Here is a tiny trained network, its code and every weight. The questions are about switching its units off for an input and a target symbol, where a switched-off unit gives its printed mean instead of its output.

import numpy as np


def w(rows, s, z=0):
    codes = np.array(rows[::2]) - 128.0
    scale = np.full(codes.shape[1], s)
    scale[-1] = z or s
    return codes * scale


def f(y):
    return np.maximum(y, 0)


def softmax(a):
    e = np.exp(a - a.max(-1, keepdims=True))
    return e / e.sum(-1, keepdims=True)


def log_softmax(a):
    a = a - a.max(-1, keepdims=True)
    return a - np.log(np.exp(a).sum(-1, keepdims=True))


def net(x, mask):
    ids = ['αβγζηθλμξπσ'.index(c) for c in x.split()]
    T = len(ids)
    res = E[ids] + P[:T]
    r = res
    for j in range(2):
        rows = slice(2 * j, 2 * j + 2)
        q, k, v = (r @ M[0][rows].T for M in (Q, K, V))
        z = softmax(np.where(np.tri(T) > 0, q @ k.T / 2**0.5, -1e9)) @ v
        o = O[0][rows]
        res = res + np.where(mask[j], z, o[:, -1]) @ o[:, :-1]
    y = f(res @ A[0][:, :-1].T + A[0][:, -1])
    res = res + np.where(mask[2:18], y, B[0][:, -1]) @ B[0][:, :-1]
    return log_softmax(res[-1] @ U[:, :-1].T + U[:, -1])


Q, K, V, O, A, B = {}, {}, {}, {}, {}, {}
E = w([
[106,171,39,248],'α',
[188,150,215,157],'β',
[144,29,52,71],'γ',
[84,156,168,227],'ζ',
[176,44,39,191],'η',
[60,119,178,195],'θ',
[118,30,170,34],'λ',
[53,70,213,149],'μ',
[45,98,190,188],'ξ',
[199,207,17,71],'π',
[64,199,46,37],'σ',
],0.014)
P = w([
[177,199,249,134],'0',
[45,163,215,145],'1',
[35,130,173,152],'2',
[26,103,131,157],'3',
[20,71,85,160],'4',
[15,42,37,155],'5',
[19,24,2,167],'6',
],0.0055)
Q[0] = w([
[138,166,127,91],'H1',
[1,147,120,166],'H1',
[123,108,97,150],'H2',
[48,90,170,176],'H2',
],0.021)
K[0] = w([
[183,180,137,138],'H1',
[110,125,2,133],'H1',
[111,134,115,94],'H2',
[108,109,58,129],'H2',
],0.018)
V[0] = w([
[138,9,127,82],'H1',
[71,210,163,48],'H1',
[158,142,10,116],'H2',
[204,129,80,12],'H2',
],0.012)
O[0] = w([
[182,120,243,80,183],'H1',
[149,105,2,78,3],'H1',
[35,194,143,101,186],'H2',
[138,221,193,84,26],'H2',
],0.0097,0.0051)
A[0] = w([
[171,39,179,141,130],'N1',
[197,192,110,167,65],'N2',
[158,88,180,198,8],'N3',
[56,132,144,100,128],'N4',
[203,120,69,93,93],'N5',
[151,241,144,78,112],'N6',
[92,43,114,111,41],'N7',
[93,191,113,148,167],'N8',
[130,90,61,140,4],'N9',
[109,85,85,5,122],'N10',
[161,107,188,156,154],'N11',
[193,59,143,90,149],'N12',
[110,130,170,195,1],'N13',
[124,89,167,44,115],'N14',
[184,179,113,222,65],'N15',
[192,159,68,111,108],'N16',
],0.011,0.0081)
B[0] = w([
[140,136,56,93,248],'N1',
[137,68,133,109,132],'N2',
[145,255,36,111,199],'N3',
[155,65,105,145,202],'N4',
[94,70,192,155,161],'N5',
[152,105,168,177,157],'N6',
[226,145,145,149,175],'N7',
[116,48,159,89,189],'N8',
[111,195,190,73,179],'N9',
[125,179,51,214,193],'N10',
[101,123,113,77,239],'N11',
[107,141,116,59,193],'N12',
[160,204,110,174,192],'N13',
[158,151,154,198,184],'N14',
[239,74,193,172,158],'N15',
[59,71,173,85,153],'N16',
],0.0091,0.012)
U = w([
[155,119,100,141,90],'α',
[180,120,118,191,31],'β',
[119,78,156,224,53],'γ',
[162,82,135,116,136],'ζ',
[112,219,114,158,151],'η',
[142,139,93,107,106],'θ',
[117,158,119,10,104],'λ',
[60,117,64,93,150],'μ',
[124,127,108,120,131],'ξ',
[153,129,205,127,109],'π',
[64,54,174,59,255],'σ',
],0.011,0.0064)

Each question gives the input, a string of symbols that net reads in full, and the target symbol t.
The units are the heads (2 rows each of Q, K, V and O) and the neurons (one row each of A and B). Each row of codes is followed by its name. A weight is (code - 128) times the scale printed after its matrix; where a second scale follows, it is the last column's (O, A, B and U).
mask holds one flag per unit, heads first, then neurons. A switched-off unit (its flag False) gives its mean, the last column of its rows in O or B, instead of its output. The means were averaged over made-up inputs and are rounded, as every weight is.
A unit's drop is (log p(t) with every unit on - log p(t) with that unit switched off) / (log p(t) with every unit on - log p(t) with every unit switched off).
The circuit of an input: a set's keep is (log p(t) with only the set's units on - log p(t) with every unit switched off) / (log p(t) with every unit on - log p(t) with every unit switched off). Starting from the 12 units with the biggest drops (on a tie, the unit counted first), units are removed one at a time, each time the one whose removal leaves the highest keep (on an exact tie, the one counted first), for as long as the keep stays at least 0.8.
units of the circuit, in order: the units of the circuit, biggest drop first
most important unit: the unit with the biggest drop
top k neurons: the k neurons with the biggest drops, biggest first
which heads matter: for each layer, one digit per head in row order, 1 if its drop is at least 0.15 and else 0, layers parted by /
input θ σ γ β λ θ, target π: which heads matter -> 11
input ζ σ α λ θ θ, target γ: which heads matter -> 10
input η γ λ σ σ η, target σ: units of the circuit, in order -> (H2; N3; N10)
input μ θ π β β η η, target η: which heads matter -> 10
input λ σ ζ θ, target μ: which heads matter -> 10
input ζ ζ α γ α η ζ, target η: units of the circuit, in order -> (H1; N3)
input θ σ η η ζ η α, target γ: which heads matter -> 10
input ξ μ σ λ η, target σ: units of the circuit, in order -> (N3; N10; N13)
input λ λ γ μ, target π: units of the circuit, in order -> (H1; N14)
input λ σ λ, target η: units of the circuit, in order -> (N10; H1; N14)
input θ γ λ γ, target λ: units of the circuit, in order -> (H1; N12)
input ζ λ ξ μ λ π, target σ: which heads matter -> 01
input π ζ α λ ξ, target γ: which heads matter -> 10
input σ η σ λ ζ σ ξ, target μ: which heads matter -> 11
input λ π π ζ, target σ: most important unit -> N8
input ξ η ξ π ζ ζ, target σ: units of the circuit, in order -> (N8; H2; N3)
input λ η σ π γ λ, target π: most important unit -> H2
input μ μ μ, target λ: which heads matter -> 01
input θ λ λ, target λ: units of the circuit, in order -> (N12; H2; N1)
input γ θ ξ λ ζ, target π: top 2 neurons -> (N10; N6)
input θ ζ ζ, target β: top 2 neurons -> (N15; N7)
